Here is a tiny trained network, its code and every weight. The questions are about switching its units off for an input and a target symbol, where a switched-off unit gives its printed mean instead of its output.

import numpy as np


def w(rows, s, z=0):
    codes = np.array(rows[::2]) - 128.0
    scale = np.full(codes.shape[1], s)
    scale[-1] = z or s
    return codes * scale


def norm(h):
    return h / np.sqrt((h * h).mean(-1, keepdims=True) + 1e-5)


def f(y):
    return y / 2 * (1 + np.tanh(0.7978845608 * (y + 0.044715 * y**3)))


def softmax(a):
    e = np.exp(a - a.max(-1, keepdims=True))
    return e / e.sum(-1, keepdims=True)


def log_softmax(a):
    a = a - a.max(-1, keepdims=True)
    return a - np.log(np.exp(a).sum(-1, keepdims=True))


def net(x, mask):
    ids = ['ΠΣΦΩαβδεηλμτψ'.index(c) for c in x.split()]
    T = len(ids)
    res = E[ids] + P[:T]
    u = 0
    for l in range(2):
        q, k, v = (norm(res) @ M[l].T for M in (Q, K, V))
        z = softmax(np.where(np.tri(T) > 0, q @ k.T / 4**0.5, -1e9)) @ v
        res = res + np.where(mask[u], z, O[l][:, -1]) @ O[l][:, :-1]
        u += 1
        y = f(norm(res) @ A[l][:, :-1].T + A[l][:, -1])
        res = res + np.where(mask[u : u + 8], y, B[l][:, -1]) @ B[l][:, :-1]
        u += 8
    return log_softmax(norm(res)[-1] @ U[:, :-1].T + U[:, -1])


Q, K, V, O, A, B = {}, {}, {}, {}, {}, {}
E = w([
[59,131,193],'Π',
[129,86,187],'Σ',
[118,191,247],'Φ',
[102,169,122],'Ω',
[1,7,130],'α',
[53,137,211],'β',
[21,19,112],'δ',
[66,178,164],'ε',
[183,147,94],'η',
[126,172,104],'λ',
[15,21,117],'μ',
[168,198,190],'τ',
[150,173,78],'ψ',
],0.0082)
P = w([
[107,67,95],'0',
[33,218,166],'1',
[4,218,121],'2',
[54,196,123],'3',
[24,243,86],'4',
[32,244,46],'5',
[54,204,63],'6',
],0.0042)
Q[0] = w([
[133,166,118],'0.h1',
[213,120,152],'0.h1',
[254,12,217],'0.h1',
[214,75,51],'0.h1',
],0.0065)
K[0] = w([
[197,128,83],'0.h1',
[111,244,110],'0.h1',
[141,203,253],'0.h1',
[180,187,225],'0.h1',
],0.0062)
V[0] = w([
[65,169,206],'0.h1',
[95,255,145],'0.h1',
[204,104,101],'0.h1',
[222,207,250],'0.h1',
],0.0061)
O[0] = w([
[173,254,191,199],'0.h1',
[63,169,192,148],'0.h1',
[79,62,106,39],'0.h1',
[26,109,185,2],'0.h1',
],0.0057,0.0049)
A[0] = w([
[3,130,73,103],'0.n1',
[161,164,144,3],'0.n2',
[136,136,150,50],'0.n3',
[53,116,181,247],'0.n4',
[180,80,81,167],'0.n5',
[133,152,162,20],'0.n6',
[127,245,128,196],'0.n7',
[153,150,155,92],'0.n8',
],0.0082,0.0015)
B[0] = w([
[205,46,65,173],'0.n1',
[137,146,106,137],'0.n2',
[112,96,86,125],'0.n3',
[191,118,1,161],'0.n4',
[79,194,184,127],'0.n5',
[188,137,148,134],'0.n6',
[203,121,166,254],'0.n7',
[155,167,101,138],'0.n8',
],0.0062,0.0077)
Q[1] = w([
[216,189,211],'1.h1',
[218,184,92],'1.h1',
[31,72,254],'1.h1',
[94,187,130],'1.h1',
],0.0098)
K[1] = w([
[28,141,158],'1.h1',
[2,161,174],'1.h1',
[174,140,150],'1.h1',
[112,150,183],'1.h1',
],0.0099)
V[1] = w([
[147,83,156],'1.h1',
[86,102,255],'1.h1',
[162,254,35],'1.h1',
[225,69,75],'1.h1',
],0.0093)
O[1] = w([
[138,146,65,148],'1.h1',
[127,255,33,98],'1.h1',
[97,84,246,242],'1.h1',
[165,55,105,246],'1.h1',
],0.0077,0.0013)
A[1] = w([
[114,148,244,25],'1.n1',
[47,254,48,158],'1.n2',
[208,152,108,78],'1.n3',
[175,45,198,203],'1.n4',
[135,147,164,6],'1.n5',
[127,35,78,175],'1.n6',
[149,154,74,56],'1.n7',
[161,194,45,165],'1.n8',
],0.0085,0.0022)
B[1] = w([
[176,135,132,186],'1.n1',
[2,91,159,227],'1.n2',
[167,141,125,170],'1.n3',
[95,142,66,254],'1.n4',
[173,166,145,124],'1.n5',
[69,106,129,201],'1.n6',
[147,120,129,133],'1.n7',
[129,100,148,198],'1.n8',
],0.0095,0.0046)
U = w([
[144,159,154,91],'Π',
[78,218,2,168],'Σ',
[60,190,148,146],'Φ',
[161,136,181,77],'Ω',
[186,150,78,71],'α',
[127,177,159,110],'β',
[195,131,71,96],'δ',
[117,165,161,110],'ε',
[73,52,50,254],'η',
[103,68,248,76],'λ',
[211,139,71,106],'μ',
[32,164,138,173],'τ',
[85,59,140,169],'ψ',
],0.0098,0.0039)

Each question gives the input, a string of symbols that net reads in full, and the target symbol t.
The units are the heads (4 rows each of Q, K, V and O) and the neurons (one row each of A and B). Each row of codes is followed by its name. A weight is (code - 128) times the scale printed after its matrix; where a second scale follows, it is the last column's (O, A, B and U).
mask holds one flag per unit, layer by layer, with each layer's heads first. A switched-off unit (its flag False) gives its mean, the last column of its rows in O or B, instead of its output. The means were averaged over made-up inputs and are rounded, as every weight is.
A unit's drop is (log p(t) with every unit on - log p(t) with that unit switched off) / (log p(t) with every unit on - log p(t) with every unit switched off).
The circuit of an input: a set's keep is (log p(t) with only the set's units on - log p(t) with every unit switched off) / (log p(t) with every unit on - log p(t) with every unit switched off). Starting from the 12 units with the biggest drops (on a tie, the unit counted first), units are removed one at a time, each time the one whose removal leaves the highest keep (on an exact tie, the one counted first), for as long as the keep stays at least 0.8.
units of the circuit, in order: the units of the circuit, biggest drop first
k most important neurons: the k neurons with the biggest drops, biggest first
k most important neurons of layer l: the k neurons of layer l with the biggest drops, biggest first
drop when u is switched off: that unit's drop, to one decimal
input η β Ω λ, target η: units of the circuit, in order : 0.h1
input Σ λ δ Π, target Σ: 2 most important neurons : 0.n1, 0.n7
input λ Φ Π η, target λ: units of the circuit, in order : 1.h1, 0.n4
input Σ μ Σ α Φ, target Σ: 4 most important neurons of layer 0 : 0.n1, 0.n5, 0.n7, 0.n4
input Σ Σ δ Σ, target Σ: units of the circuit, in order : 0.n1, 1.h1, 0.h1
input η Σ Ω Σ, target η: units of the circuit, in order : 0.h1, 0.n4
input λ τ τ β δ τ β, target λ: 3 most important neurons of layer 0 : 0.n4, 0.n5, 0.n7
input Σ μ η τ, target Σ: 2 most important neurons : 0.n1, 0.n5
input λ τ Φ β δ Ω η, target λ: 3 most important neurons of layer 0 : 0.n4, 0.n5, 0.n7
input Σ β η η, target Σ: 3 most important neurons of layer 0 : 0.n7, 0.n5, 0.n1
input Σ η α Π, target Σ: 2 most important neurons of layer 0 : 0.n7, 0.n1
input η Π Σ α λ, target η: drop when 0.h1 is switched off : 1.3
input Σ λ Π Σ α Σ, target Σ: drop when 1.h1 is switched off : 1.0
input Σ α β, target Σ: drop when 1.h1 is switched off : 1.0
input Σ β Π β, target Σ: drop when 0.n7 is switched off : 1.0
input η λ μ η β η η, target η: most important neuron of layer 1 : 1.n4
input Σ μ τ, target Σ: 2 most important neurons of layer 0 : 0.n1, 0.n5
